140  156  152  135  139
120  127  126  120  121
116  113  134  111  115
--> 134

125  149  123  155  119  114  127
129  127  123  131  132  125  123
126  139  130  139  122  128  132
--> 122

129  124  121  126  130  130  126
130  124  112  120  129  131  124
129  126  104  116  127  130  123
--> 127

113  133  121  123  133  141  125
136  138  128  155  113  121  123
127  131  123  140  131  116  121
--> 131

122  143  147  136  121  139
121  145  149  137  122  138
120  145  149  138  123  138
--> 138

150  131  152  100  122  130
142  126  140  132  122  124
134  120  145  128  121  123
--> 128

130  113  129  111
127  146  127  156
130  137  127  144
--> 137

 99  130  130  127
120  128  128  129
126  128  128  130
--> 128

125  127  123  126  126
106  102  104  105  104
117  122  115  120  120
--> 115
---
[143 134 150 108 141 154]: 150
[146 155 140 127 115 134]: 140
[138 141 100 128 136 120]: 100
[154 145 146 141 130 140]: 146
[133 153 132 110 146 118]: 132
[102 124 137 120 103 140]: 137
---
[[139 106 128 141 124]
 [126 146 132 145 132]
 [130 138 125 125 122]] value 141

[[141 130 128 144 129 142]
 [146 116 124 107 102 138]
 [148 130 130 140 126 151]] value 146

[120 129 135 154 130] value 130

[[147 130 150 110]
 [151 119 157 113]
 [118 135 143 106]] value 150

[151 138 133 124 115 120] value 133

[110 130 145 108 107] value 110

[107 114 108 115 119 121 117] value 117

[[154 136 143 118 131 141]
 [127 121 127 129 135 128]
 [129 128 128 130 134 129]] value 141

[127 101 150 122] value 122
---
[105 125 111 120 114] => 114

[126 120 118 154 135 101] => 135

[[130 126 126 121 125 141]
 [128 123 120 124 123 115]
 [129 127 157 130 128 117]] => 125

[[148 127 107 111 111]
 [143 142 132 129 129]
 [121 126 109 123 107]] => 111

[118 113 146 144 153] => 153

[[143 116 100 129 117]
 [146 122 109 138 141]] => 117

[[130 139 127 132 132 123 132]
 [133 129 132 134 106 131 154]] => 132
---
[[133 133 139 116 130 125 118 125 127 121]
 [123 134 125 123 116 130 129 134 118 128]
 [134 135 135 141 139 132 130 155 131 121]
 [112 114 126 134 122 125 135 123 115 115]
 [146 133 133 135 142 111 133 115 120 116]
 [135 119 113 121 135 143 130 121 119 127]
 [136 136 131 137 135 139 142 146 136 141]] => 131

[[143 112 132 110 128 131]
 [130  99 131 121 135 131]
 [130 113 131 126 144 150]
 [139 125 117 132 135 148]
 [108 114 132 132 145 131]
 [122 112 142 117 135 126]
 [109 133 143 128 137 131]
 [135 112 135 109 129 129]
 [130 103 122 126 135 119]] => 122

[[136 150 130 129 127 124 127 123]
 [133 131 124 137 121 121 125 133]
 [133 149 128 123 130 123 117 120]
 [131 141 134 128 117 131 136 141]
 [132 137 131 128 124 121 138 125]
 [131 110 135 123 131 130 133 136]] => 135

[[118 139 112 151 101 147]
 [144 147 154 146 107 140]
 [114 154 105 153 142 106]
 [151 129 137 148 136 133]
 [107 108 122 125 113 147]
 [118 123 106 124 135 133]
 [103 148 105 119 126 125]
 [117 150 110 127 143 108]
 [103 125 151 102 109 131]
 [145 120 118 143 115 131]] => 118

[[128 128 155 128 128 153 156 128 128 128 154 128 128 155 154 155]
 [127 127 146 127 127 145 147 127 127 127 146 127 127 147 146 147]
 [129 129 129 129 129 129 129 129 129 129 129 129 129 129 128 129]
 [127 127 142 127 127 142 144 127 127 127 143 127 127 144 143 144]
 [134 134 126 133 134 127 126 133 134 134 127 134 134 127 127 127]
 [126 126 137 126 126 136 138 126 126 126 137 126 126 138 137 137]
 [128 128 129 128 129 129 130 128 128 128 129 128 128 129 129 129]
 [148 148 127 146 149 127 128 147 149 147 127 148 148 128 127 127]
 [133 133 127 132 134 127 127 133 134 133 127 133 133 127 127 127]
 [156 155 128 153 156 128 128 154 156 154 128 156 156 128 128 128]
 [127 127 134 127 127 133 135 127 127 127 134 126 126 135 134 135]
 [131 131 127 131 131 127 127 130 131 131 127 131 131 127 127 127]] => 127

[[129 128 130 128 128 130 127 127 128 127 128]
 [128 129 129 128 128 129 127 127 128 127 128]
 [118 146 108 113 125 129 150 109 130 132 115]
 [127 127 128 126 126 129 128 128 128 128 128]
 [130 131 130 127 128 129 130 125 129 125 126]
 [127 127 128 129 127 129 127 129 128 130 131]
 [133 115 131 142 143 124 124 138 144 127 128]
 [129 128 127 128 128 128 127 129 127 130 129]
 [128 128 127 128 128 128 127 128 127 129 129]
 [129 129 129 127 129 128 129 126 128 126 126]
 [128 126 127 129 129 128 128 128 129 127 128]] => 127

[[128 126 121 126 126 125 129 127 111 131 126 131 124]
 [125 125 118 116 141 137 136 119 112 145 126 128 125]
 [125 119 123 113 129 116 130 120 113 120 136 143 123]
 [129 125 118 128 132 147 128 130 124 141 129 107 137]
 [124 134 129 128 130 147 141 112 129 136 123 115 133]
 [127 121 124 116 133 116 132 124 109 130 129 144 115]
 [126 131 131 138 133 130 132 121 147 112 127 128 111]
 [122 128 126 116 147 132 142 109 124 134 125 139 113]
 [134 134 120 152 123 140 122 139 142 117 126 106 121]] => 120

[[115 113 110 139 112 141 140 112 135 138 115 137]
 [131 133 132 126 133 125 125 132 127 125 132 127]
 [110 109 102 148 107 148 143 106 138 143 112 146]
 [127 127 126 130 126 130 129 126 129 129 127 130]
 [136 137 139 121 137 120 121 137 124 122 135 122]
 [145 147 152 111 148 110 112 150 118 115 144 112]] => 152
